j46_j653: [ -35 -157  -58  258 -238 -327 -175 -320   40  163   86  -65 -165   42
 -242 -343  408  124 -182  229 -111 -258  136 -107 -156  346 -446   58
 -109]
j796_j800: [ -64 -101 -290 -334  188  260    7  262  -10  344 -145  239  359  206
  622  119 -171 -129  264  113  189  302 -162  480   12 -420  179 -157
 -308]
j746_j650: [  -4   22  -62   84  -81   34  -24 -145   -3   65    8   19   62  -97
  -15  -23  171  155   -5  142  -13 -171   27 -220 -131   25 -106   36
    9]
j46_j653: [  88  165 -383  -38  -24  161 -181   74  219  326 -133  318 -165  330
  181 -258   62  -72  166  302   26  -75 -106   27  -20  102 -114 -384
 -132]
j46_j653: [ -59   46   55  -14  -39  140  136  -78    7  -19  -19  -61  112 -195
    4  139  -30   81 -186  -70  -76  -80  -38   55  -24  -57   22   47
  -94]
j746_j650: [ -99 -168    0  -54 -150 -173 -127   14  -24   -2   22  -62 -116  235
  -28 -189   75 -108  -60   21   80  -70   97  219  -34  148  -36  -37
  -87]
j46_j653: [  53    9 -183   64  121   28 -123  119  -45  260  -39  155  110  180
  142   -2   -9  -13  257  166   26  224  -34  -59  -65 -114   -8 -114
   60]
j746_j650: [ -33  -71   57   76 -175   66 -108 -208  -87  173  112   69  127 -115
  -82   47  231  147   68  259  111 -379  106 -512 -362  -71 -102  -60
   -2]
j746_j650: [ -30 -230  184 -164  -83 -386  -92  -95   75 -223  210  -73  -86 -134
 -191  102  -13    2   18 -105  -41 -214   83  -16  173   94  -29  236
 -103]
j966_j602: [ 160  276   86  169   77   53  107  -22   44  -75  -97   33  -88   71
  -87  -91   -6   77  -51   60  -18   28  -61 -192  -85  -15  -12    3
  187]
j746_j650: [ -73 -175  -20    6  -11  142  -83  -20 -139  167   66    9   70  -84
   77    8  126  -21   74   45  151  -29  110 -155 -170  -77   -6 -138
  -21]
j966_j602: [-113  -34 -244  -85 -178   65  -93  -66  168  362 -110  132   16  274
  173 -150   77    0 -225  207  -78 -131  -69  469 -102   91 -166 -223
 -451]
j796_j800: [ -31  -83 -115  -66  121  154  -37   94  -42  242    9  103  181  -36
  177  189  -99  -35  115   -3  -14  195  -44   95   10 -170   54 -126
 -119]
j746_j650: [ -49   38  235 -164  -24  510  351   92 -403 -103  -13  -42  494 -177
  188  366 -273 -299  186 -115  286   38 -138 -252 -172 -439  298  -51
  153]
j796_j800: [ -24 -298   11 -137   71   60 -274  116 -127   99  155   80 -102   99
   60   52   16 -122  228  -55  237   63  194 -136  -61  -19  138 -262
    7]
j966_j602: [  45  236   87  184   84  -55  347  -18 -121 -211  -85 -164  339 -269
  -52  190 -131   84   25  -74 -194  209 -186  -93  109 -171    4  437
  274]
j46_j653: [  -6   47  -87  -70  -82  164   94   -8    9   97  -49   82   41  -25
  112 -118   18 -193   81  107  100 -132 -110  -35  -16  -49  -85 -133
  -83]
j746_j650: [ -20 -225  169  -66  -74  -91 -112  -79  -91  -69  108  -54 -114  131
  -67  -61   81  -48  -81  -53  149  -83  155   10 -104   92    0  -48
  -67]
j746_j650: [  95  192   79   98  -22  -89  157 -101   44  -63  -37    1  119    3
 -128  109 -118   46  -87   26 -211   20 -163  -10   52    5  -94  169
   14]
j796_j800: [  36  117   90    4   18   61   45   29   78  -62  -10   20 -129  -92
  -59  -61    4   -9   -1   12   76 -147    9 -179  -46  -57   51  -59
   75]
j746_j650: [-163 -364 -169 -122  -18   27 -213   68 -100  327  103   44  107   67
  145   99   -6 -142   73  -29   11  155   78  281   21   10  -28 -208
 -270]
j966_j602: [  85  111  276  -30  116   70   67    5   93 -177   76    6 -152 -268
 -145  127  -62   88  -30 -106   76 -178   56 -341  -40 -145  155   -5
  111]
j46_j653: [ -40   76  106   87   33  304  151  140 -269   18  -87  -69  147   10
  101  -34  -25 -152   86    0  257  115   17 -180 -250 -241  169 -120
  252]
j796_j800: [ 193  322  204  283   89 -119  123  -79  169  -91  -32   11 -262 -164
 -274 -234  116  107  -47  126  -21 -177  -19 -463 -108  -29 -141   73
  254]
j966_j602: [ -83  -19 -360   28   48  -76  -22   22  223  288 -127   38  -38    6
  186 -196   83   34 -144   59 -226  168  -99  551  199  108 -228  -18
 -313]
j46_j653: [ -41 -234   80  -36   73 -123  -21   -9  -57  -59  150  -90  -45 -291
  -41   10   68  -75  100 -129   66   13   98 -103  115  -24  -42   92
   15]
j966_j602: [ 135  234  430   51   87 -114  129  110  -61 -416    1 -110  -67  134
 -268  187 -284   28  -58 -189    7   85    5 -165  -26  -93  301  174
  348]
j746_j650: [-130  160  -46   46   73   77  231  281  -97  -35 -131 -145  254 -113
   59  173 -291 -147   44 -164 -137  324 -156  273  164 -196  195  130
  168]
j746_j650: [ 110  354 -188  197    5  256   97  -15   39  115 -196  111   26   96
   65 -142   63   82   16  204  -42   11 -131 -185 -128    5  -69 -120
  156]
j46_j653: [ 126   91  -42   96   14  153 -131  -63  -88  114   54  176  104   35
  -38  148   53  133  257  197   52  -81   23 -567 -209  -62   22 -122
  192]
j796_j800: [-162 -575  128 -231   27  -94 -272    4 -125  -33  303 -107 -139 -215
  -23  142   83  -72   37 -276  179  -29  317   28   76   66  101  -87
 -163]
j966_j602: [-143 -151 -353 -156  -98  193  -21  100   17  461 -135  141   86  289
  366 -247   -1 -365   -9  140   68  127 -143  611   23    6 -175 -360
 -439]
j796_j800: [ -51   65  291    4  -80  104  197  -89  -25  -96   46  -99   69 -280
 -145  140  -50    3 -185  -69   23 -244   -7 -173 -137 -151   53   52
  -13]
j796_j800: [ 116   74  149   68 -107   14  123 -202 -124 -224   59  -54   71  -21
 -201  131  -58  -25  -53  -73 -100  -55  -70 -236   40  157  -81  112
  116]
j966_j602: [   1   40 -114  215 -140 -110  -75 -182  164  158   30    5 -251 -122
 -227 -279  244   25 -138  139 -161 -240   25 -146   -5  284 -347  -93
  -69]
j966_j602: [  54  -44  173  157 -186 -179  -40 -245  -31 -176   97 -107 -256  -20
 -292 -279  271   16 -115   61   73 -315  139 -344 -125  270 -216   54
  121]
j796_j800: [ 100   71   12   38 -194    4   64 -214  -47 -112  -72   17  -69  245
    8 -326  208  -46  -59  189  152 -226  -29 -117 -155  170 -192    8
   18]
j796_j800: [ -99 -220 -120  -60 -215  -47 -165 -161  -83   45  108    3   68  -51
   21  -50  247   57  118  150  101 -292  118 -211 -107  116 -112   21
  -57]
j746_j650: [-198 -233 -175 -118  -64  103 -185  157 -110  171    6  -23   42  156
  158   21   -9 -100   31  -54   82  114  112  297  -24   36  128 -200
 -111]
j966_j602: [  25   -4  -21  103 -197  -85  -39  -95 -141  -47    9  -31    6  234
 -128 -137   68 -121   55   99    7  -55   -5 -124  -61  212 -133   -2
  122]
j46_j653: [ -59  -70 -388 -197  -33  -89 -216   -7  278  234  -93  170    1  321
  245   18  -17  180 -143   91 -235   70  -71  659  176  179  -68  -63
 -464]
j966_j602: [-179 -449 -109 -275  109  351  -62  143 -231  207  123   20  118 -316
  386   26   99 -284  295 -113  413   65  140  -32  -17 -257  115 -271
 -137]
j966_j602: [  47   32  178  161  -14  -18   20  -74   41   54   46  -23 -244  -92
 -205 -214  123  -77 -117   36   64 -153   69 -231 -140   42 -143 -136
   39]
j746_j650: [ 196  420   52   68  206   91  272  129  173 -195 -212   41 -166    0
   57 -207 -103  -29   -7   -8   37  100 -175  -17   99 -128   65   51
  206]
j746_j650: [  32  226 -103  202  183   82   65  194   69  164 -131   31  -59  -58
   26 -122  -32  -18   69   51  -49  214  -64  -33   -4 -132   11  -89
  176]
j796_j800: [-107  -39   35  -25   17  -29   30  105  -26   37  -21  -74  101    0
   31  102 -106  -10  -73  -76  -44  112    0  239    5 -102  102   48
  -50]
j46_j653: [ -41 -223  310  -89  -47 -206   41  -14 -129 -279  163 -181  -88 -112
 -173    7  -38 -190   -6 -211  129  -64  109  -44   76   27   46  141
   64]
j46_j653: [-192 -411 -454 -103   83  -22 -386   39  226  529  126  127 -182 -212
  173  -56  198   37   12   -4 -146   65  144  357  207  168 -205 -311
 -473]
j966_j602: [  69  160  135  117   79  146   93   53  -87  -71  -92  -34  -28  101
   -5  -52  -17   36  -67  -13  109   97   22 -106 -174  -95  118  -47
  196]
j796_j800: [  68  282  119   53  -83  189  179  -34   10  -13 -127   56   52  109
   -9  -60  -41  -18  -88  144   80 -172 -113 -146 -225 -124   30  -72
   59]
j46_j653: [  26 -175   -6  -35  234 -187  -33  -19  146   81  118   17  -50 -345
   29   77   34   87   39  -98 -104  120   24   63  213  -87 -109  131
 -158]
j796_j800: [-154 -296  -17  -34  175 -132 -155   63  118  197  210  -31  -63 -605
  -15  119  136  117  122  -78   -8  -77  183 -157   86 -182  -15   38
 -109]
j796_j800: [ 103   46  -50  134   54   75  -83   12  -50  170   12  125  -58   66
  -19 -122   90  -67  202  162  101   21   15 -341 -135  -25  -87 -184
  141]
j46_j653: [-109 -116  189   43  113    3  231   64 -171 -126   44 -241  134 -409
   -4   81  -40 -102  -34 -240   49  165   28   31   73 -199   61  208
  110]
j46_j653: [  36   95   97  -58  140  -86   16  122  139 -394  -77 -140 -336   36
  -21 -124  -25  145 -183 -250   38   82  111  220  171  112  227  125
  145]
j966_j602: [-112 -177  -64   45   21 -155 -214   59   -7   15  100  -94  -83  -74
 -101   82   51  131   -4 -109 -101   81  175   46   71  124   57   36
   43]
[  17 -115   25 -224  278   -9  -67  166  226  -17   52   60 -242 -155
  116   74 -126    0  -34 -235   17  137   51  283  253  -90  153  -93
 -198]	j46_j653
[ -85  -87 -143 -258  111  144   17  154   80  124  -99   73   96   94
  358   58 -119  -38  -44  -65   61  170  -62  524   91 -167  144  -87
 -295]	j796_j800
[  61  128 -138   24  204   -3 -105  126  207  161  -60  143  -71   22
   77   60  -56  186   41   53 -116  139  -23   71   49  -92   68  -65
  -33]	j796_j800
[  53  151  -91   18  126  225   -8  188  -13  -20 -107   41 -104  150
   73   -6 -127  -55   37  -98   24  231  -17   62   54   19  177 -198
  152]	j746_j650
[ 114   16   54   85 -170 -248  -77 -279   73 -206   56  -27 -197  122
 -228 -174  195  144 -127   81  -79 -249   55 -165    2  342 -216  145
   22]	j746_j650
[ 287  428   25  233  151  165   37   36   87    3 -137  177 -194  224
 -100 -131  -40   65   60  145    1   79  -89 -377 -130    4    8 -189
  296]	j966_j602
[ 115   58  272  166  -78  -88   97 -302  -37  -88  128  -22   54 -266
 -265   66  148  154  -43  115  -19 -310   19 -568 -195  -34 -181  176
   99]	j796_j800
[ 213  361   24  217  127   86  256  -37    9  -84 -163   34   33    8
   -3 -129  -14   26   21   90  -42  136 -182 -195  -17  -75  -94  104
  239]	j966_j602
[ 173  642  202  276   26  183  466  -18  100   -4 -254   48  147  -60
 -105  -60 -148   10 -137  209  -93  -92 -320 -253 -218 -305  -51   83
  204]	j796_j800
[  64  228   -5  107   44 -150   36   20  189 -139 -188  -57 -216  284
  -21 -235   27  199 -296    3 -110   92  -11  351   15  137   10  113
   20]	j46_j653
[ -75 -242 -172 -244   16 -174 -209   -1  285   66   53   54 -278   41
  102 -105   52   27 -154  -98  -81  -47   71  512  265  212  -73  -83
 -420]	j46_j653
[ -64  -64  122   73 -219  127   40  -66 -266  -33   32  -90   42   51
  -78 -154  132 -199   52   81  247 -195   81 -307 -265   23  -30 -106
  167]	j46_j653
[ 185   36  254  -24  125 -102  -53 -107  103 -232  170   59 -175 -219
 -220  176  -15  174   71  -75    7 -176   80 -481   37  -15   61   88
  127]	j796_j800
[-244 -501   39 -367 -245    5 -117  -50 -114   93  137  -52   40  125
  153   -9   21 -293 -124 -100  205 -173  110  464  -16   71   -9 -174
 -473]	j46_j653

j533_j272: [-206 -340 -118 -142 -216 -174   99  131  274 -148    5   29  -21   26
 -176   88   28   12 -136   -1 -196  133 -297   47   49   51   32  139
   78]
j178_j797: [ 154  255  180  124  320  190  -34  -70 -158  500 -221 -128   39   90
  159 -202  -61   82 -287 -133   27 -149   90   57  -27   11 -177 -108
  -21]
j533_j272: [-150 -336 -176  -39 -111 -185  253  124  258 -236   36   24  -13  201
  -71   82   29  153 -105  -68  -56  174 -208  -27  183  191  217  205
 -116]
j437_j26: [ 107  249  199  249  552  134   29  -30 -327  275   82   15 -188  113
  254 -194 -189   44  -14 -229  332 -317  558 -106   61  -66  -38   14
 -101]
j178_j797: [ -15 -196   79  -94 -147  -24   40   38  -91  -52    5  -99   -6  -41
   -4   14 -107  -21  -49  -20  -37  -29 -140  147  -93  -63  -71 -157
 -159]
j178_j797: [-139 -164  121  117   39 -222   16  173  -37 -132   92   84 -243 -138
 -114  -48 -111 -171  -31  -39  -68 -157   94  -45 -116 -145  -38   81
  -40]
j437_j26: [-128 -111   76   53 -106 -268   55  145  147 -202   16  -16  -81  -73
  -71   62   27    1  -16   29 -161    4 -184  -34  -16   -6   54   19
 -142]
j102_j919: [  56  173  257  -44  -39   13 -122  -55 -121  115 -116 -178  100 -149
  135   37  -18   24  -21   49  -75  -69 -147  139 -101  -97 -186 -286
 -133]
j488_j969: [-26  76 148 117 130 -52  15  13 -33 -14 -55  -3 -18 -17  96   5 -51  15
 -47 -24  16 -14  56   2  47  -5 -20  74 -45]
j437_j26: [ -34  -70  263 -168 -148  174    2  -50  270 -141 -195  -60  185 -124
 -181   90 -183  -32  111  148 -179  146 -216  239  136   18 -228  -91
  152]
j437_j26: [  21  -40 -193 -143 -209  -28  -99  -50  -18 -152   90   99   48 -136
 -151   70  132 -126  198  139  -18   46   12  -49 -110  -38   33  -81
   80]
j488_j969: [ 194  295  244  190  149  127 -120  -71 -314  272 -131 -137    8  -71
  196 -142  -71  -47  -90  -17   49 -152   87   66 -181 -111 -139 -188
 -137]
j488_j969: [-216  -35  157    9  129 -312   97   68  160 -179  -85   21   36  -34
   94  170   43  140 -101  -30  -81   67  -80  -18  211   88    9  134
 -107]
j437_j26: [ -22  -45  -20 -182 -343  209 -191  -40  147   15  -22  -16   73 -149
 -185   45  -33 -181   79  172 -182  124 -254  164 -126 -137 -173  -19
  380]
j437_j26: [ -46  -54   58 -174 -297  -21 -117  -88   44 -273 -110   34  203 -253
 -101  192   29 -143  140  233 -141  208 -196  159  -46  -48 -118  -49
  117]
j437_j26: [ -29   -4 -194 -118   80  123 -118  -51 -121  330   55   68  -40   46
   31  -64   53  -54 -172  -96   69  -63  120   -5  -76  -83  -93   88
  302]
j533_j272: [ -26   83  -82   33  212 -153   67    2  -20 -165  194  118  -81   38
   51   56   89   95  234  -50  195 -107  324 -231  147   65  175    9
 -143]
j102_j919: [ 127   27 -354 -111   51  208 -178 -176 -338   55  170  291  -18 -105
 -126  -72   75 -290  212   59  261  -64  518 -116 -169 -113  -10   52
  331]
j102_j919: [  18 -102 -201   -7 -151  245  178   96  258  415   59 -344  -29  563
  244  -93  -13  413 -367 -252  -18  121 -526   92  128  159  197   95
  -31]
j533_j272: [   8  112  130  207  177  -93    5   49 -134  -83   90   40 -148  -41
   92  -40  -62  -43   92  -38  109 -134  232 -106  -18  -67   56   45
 -128]
j533_j272: [-263 -526   14 -146 -260 -263  286  231  558 -358  -96    3   -4   45
 -377   98  -73   73 -115   23 -351  185 -455   89  192  177   40  108
  -67]
j102_j919: [   6  -53 -134   98 -160 -274   66   29   -3 -353   -5   78   50  -59
  -36   99  177  -23   85  120  -44  148  -80 -112  -40  102  229   61
 -234]
j533_j272: [  87   90 -196   74  233   90   66  -57  -28  248  -58   62   27  209
   52 -118   97  102 -161 -112  113    6  169 -117   87  149   96  133
   57]
j488_j969: [  99  155  -89  -46   86  110 -144 -149 -211   11   41  149   53 -131
  -19   -3   58 -148  188   80  151  -42  328  -64  -66  -65  -49  -37
  151]
j102_j919: [-144 -140  188   48  -70  -88  148  103  373 -313  -94    3   20    0
 -137   96 -124   44   53   68 -169  162 -203   60  217  101   20  166
    8]
j488_j969: [  83  310  104  347  364 -201   20    8 -243  104  -57    8  -74   33
  268  -84  105   81 -117  -95  125 -136  251 -194  -16   45  122   57
 -288]
j102_j919: [  92  237  402  133  -13  -32  -37  -14  -83  -86 -101 -217   64 -126
  189   48  -91   68  112   73  -44  -55 -136  103  -32  -57  -76 -269
 -330]
j437_j26: [-230  -89  -99 -161  103  -98  -93   26  192   49    1  232  -45 -125
 -210   54   72 -125  -72    9 -107   -4  122  -67   74  -47 -144  229
  444]
j437_j26: [ 143  104    6   22   60  350  -17  -99  -65  244  -42  -81   51  153
   95 -107 -118   38  -38  -51  113   20   44   94   28    8  -50    8
  132]
j178_j797: [  84  189  246  284  321 -167   91    9  -39 -179 -154  105  -11 -115
  -55  -70  -30  -40  108   46   20  -94  304 -144   79   94   27  -12
 -256]
j533_j272: [  38  233  140   70  170   14  -27  -60   97   20 -133   20   91  -49
    4    9   36   46   65   57  -27    8   82  -51  120   70  -48  -11
   27]
j488_j969: [  93    8 -121  -11 -233   90 -111  -15  -57  -51   95   11  -27  -79
 -106  -32   37 -150  155  113  -20    9  -41  -12 -191  -94   34  -75
   69]
j178_j797: [ 140   43 -197   25   97  113  114  -27  -65  198   88  -87  -12  285
  129 -102   61  208  -44 -147  172  -54   59  -92   54  130  179  -75
 -178]
j488_j969: [  27  159  102  147  417  -72   10    8 -300  269   48   -5 -145   58
  236 -119  -28   70 -146 -210  199 -277  352 -107  -14  -52  -29  -39
 -170]
j178_j797: [ -18 -209  -69 -166 -140  203  -54   -9   61  -30   53  111  -39  -90
 -291  -52 -144 -223  109   64  -37   -1   67   93  -70 -103 -143   16
  315]
j178_j797: [-109 -183  103 -143 -252  -62 -105   68   27 -171   67   14  -66 -249
 -190   64  -94 -209  112  110 -151  -42 -122  115 -161 -193 -162 -110
   96]
j102_j919: [ 121  -21 -377 -256 -268  245 -159 -188 -143   68   72   69  167  -12
  -50   46  152 -107  112  114   93  147   -1   46 -136  -26   14  -53
  262]
j488_j969: [ -34  178  382  289  114 -196  -14   87   79 -204 -147   11  -57 -206
  -27    1  -76  -93   60  105 -151  -38   10  -35    3  -41  -56   48
 -125]
j102_j919: [ 181  196 -188 -146   86  283 -231 -260 -460  226   78  104  105  -85
  136  -23   63 -147  124   25  294  -67  397   11 -155 -130 -105 -111
  212]
j533_j272: [ -29 -139  103    6 -163  -13    1   78    9  -59   -6  -68  -59  -66
  -68  -19 -111  -86  -38   23 -109  -10 -168  110 -113  -89  -65  -48
  -38]
j533_j272: [ 116  -76   31   68  -61  107  106   48   50   80  -72 -116  -14  114
  -81 -138  -92   36  -77  -33  -62  -18 -136   57  -44   60   19 -106
 -146]
j437_j26: [ 100   43    6   28  119   46   13   39 -204  302  103 -143 -132  114
  124 -154  -33   90 -102 -173  103 -255   74  -29 -122  -63   -9 -233
 -216]
j437_j26: [ -79 -121   -9  -35  -49   41   91   59  251   90 -101  -63   31  140
  -50  -10  -33  103 -197  -49 -135  112 -250   77  113   93  -13  124
  103]
j178_j797: [ 107   82   88  166  234   33   26   50 -227  203   84  -47 -186   59
   78 -192 -101   -5  -40 -149  135 -273  248  -77 -103  -75   -5 -122
 -188]
j102_j919: [  95  188   78   81   12   -5 -106  -70 -313  212  -83 -151   65  -17
  309   -7   62   42 -185  -34   47  -26  -84   79 -162  -72  -42 -110
 -161]
j102_j919: [-111 -107 -148 -127   56 -106  -13   42   18  178   31   49  -51   27
  -37  -11   99   23 -188  -97  -40  -68   -1  -45  -20   -8  -41   32
  101]
j488_j969: [ -54 -127  -29   50 -140  -76  103  109  167  -64    9  -84  -42  115
   -9    7    0   88  -96  -27 -104   81 -261   13   25   61  112   73
  -91]
j102_j919: [-143  -97   43  -82  -25 -148   56   57  196 -147   -5   19   14  -29
  -60  109   17   61   14   13  -92   49 -103   -1  125   46   -2   41
    0]
j178_j797: [ -59   19  147  -91  -22  174  -15 -127  180  -32 -284   11  264  -30
   10  123  -83   10  -92  105  -99  289 -160  219  202   86 -170  190
  293]
j488_j969: [ 133   44   71  155  155   23   95   34   28  112 -149   -7  -22   42
 -139 -189  -37   -6  -80  -27  -60  -96   75  -56  -21   93   -9  -86
 -144]
j178_j797: [ -46   90  308   98   82  -91   12   56  137 -111 -108  -34  -10 -126
  -49   19  -91   -6   59   55 -124  -45  -35   21   69  -13  -99  -50
  -77]
j178_j797: [  29  135  154   69   33  -72  -87  -13 -120  -93   14    9  -25 -171
   28   21  -10  -87  139   69   12  -90  107  -25  -81  -95  -51 -110
  -90]
j533_j272: [-204 -344 -207 -163 -134 -431  135  214  207 -316  275  102 -198  -46
 -272   84  140   29  146  -33  -95 -135  -34 -207    0   25  173 -108
 -224]
j533_j272: [ -13   16   -4    2   43  -71  -38  -21 -142  -33   33   46  -13  -68
   57   28   25  -46   15   -2   61  -37  111  -21  -47  -47   -7   -4
  -32]
j102_j919: [-168 -124  -68 -202 -128 -260 -207   51  -12 -269  179  271 -128 -435
 -361   96   97 -352  287  173 -114 -155  213 -118 -201 -229 -143  -94
  214]
j437_j26: [ 133   93 -128   36   28  263   -4  -58  -28  299  -13  -84   23  214
   92 -123    0   85 -116  -79   77   23  -29   16   -5   48   41   32
   98]
j533_j272: [  52  -33  -13 -105 -285  125   -1  -30  129  -15  -55 -164  137   55
    7   58    6   84   13   77 -105  155 -356  141   -6   42    7 -114
  -24]
j178_j797: [-109 -188  163 -133 -192  -13  140  116  326  -31  -39 -241   32  118
  -15   72 -112  218  -84  -47 -189   61 -459  170  137   66  -38 -132
 -142]
j488_j969: [-111 -140  433  274  249 -193  303  279  423  -48 -221  -89 -173   81
 -223 -168 -254  111 -209 -117 -280 -125 -146   -3  199  138  -58   48
 -255]
j488_j969: [-157  -81  -67 -115 -126 -295   27   49  217 -256    2   56   68  -90
  -85  186  181   63   59   88 -143  110 -172  -71   90   82   77   17
  -56]
[ 104  161  122  125   11  141  -45  -34 -165  131    6 -151  -10   65
  235  -43  -79   49  -30  -39   88  -27  -38   71  -61  -65   -1  -47
  -87]	j102_j919
[ -21    0 -294 -338   -2  309 -171 -215 -107  283   38  108  160   48
   61   70   74  -31  -55  -21  156  108  132   93   42  -41 -139  108
  507]	j533_j272
[  21   44  137   41  -30   58   37  -15  107  -31 -132  -80   93   21
   27   23  -57   59  -24   41  -71  100 -150   88   79   59  -29    7
  -26]	j437_j26
[ -37   21  -22   25   -8  -99   61   15   43  -13  -14  -75   44  104
  155   72   79  159  -90  -42    1   78 -143  -12   81   84  104   46
 -127]	j178_j797
[  89   47 -249   39  104  -58   84  -68  -58 -118   62  135   47   96
   -1    7  162   61  127    3  166   44  234 -192   84  159  225   54
 -113]	j437_j26
[ -56  -80  -36  -72 -302 -135  -19   37  107  -61  -91 -120  108  -31
   20  109  124   52 -134   80 -206  166 -435   96  -76   25   25  -40
  -76]	j102_j919
[  99  230   20  -21  -16   55 -165 -130 -179   30  -21   -1  106 -137
  100   49   92  -57  124  102   57   -3   80    0  -93  -67  -55 -126
   21]	j178_j797
[ -61  -53 -324 -185  284   95  -28  -97 -156  268  143  208  -42  125
   37  -33   79    8  -92 -173  254  -91  417 -114   87    8  -14  166
  304]	j102_j919
[ -52 -254 -338 -157 -104  -17   50   82   97  176  106   40  -92  140
 -178  -87  101   12 -166 -102  -57  -38  -88  -63  -72   33   61   21
  108]	j533_j272
[  -2   61  126    1 -132   36  -41  -38   48  -81  -96  -85  115  -51
   78   92  -22   17   13   91  -74  136 -201  119   18   -6  -41    0
    7]	j533_j272
[   2  -10   43  -20  195  213  133   38  154  427  -56 -186  -28  334
  123 -134 -117  273 -292 -241   20  -66 -118   74  178  103  -48   10
   30]	j102_j919
[ -34  102  364   39   10 -164    8   33   87 -232  -89  -87   46 -193
    1  102  -67   32  163   98 -114  -47  -82   46   60  -18  -92 -204
 -244]	j102_j919
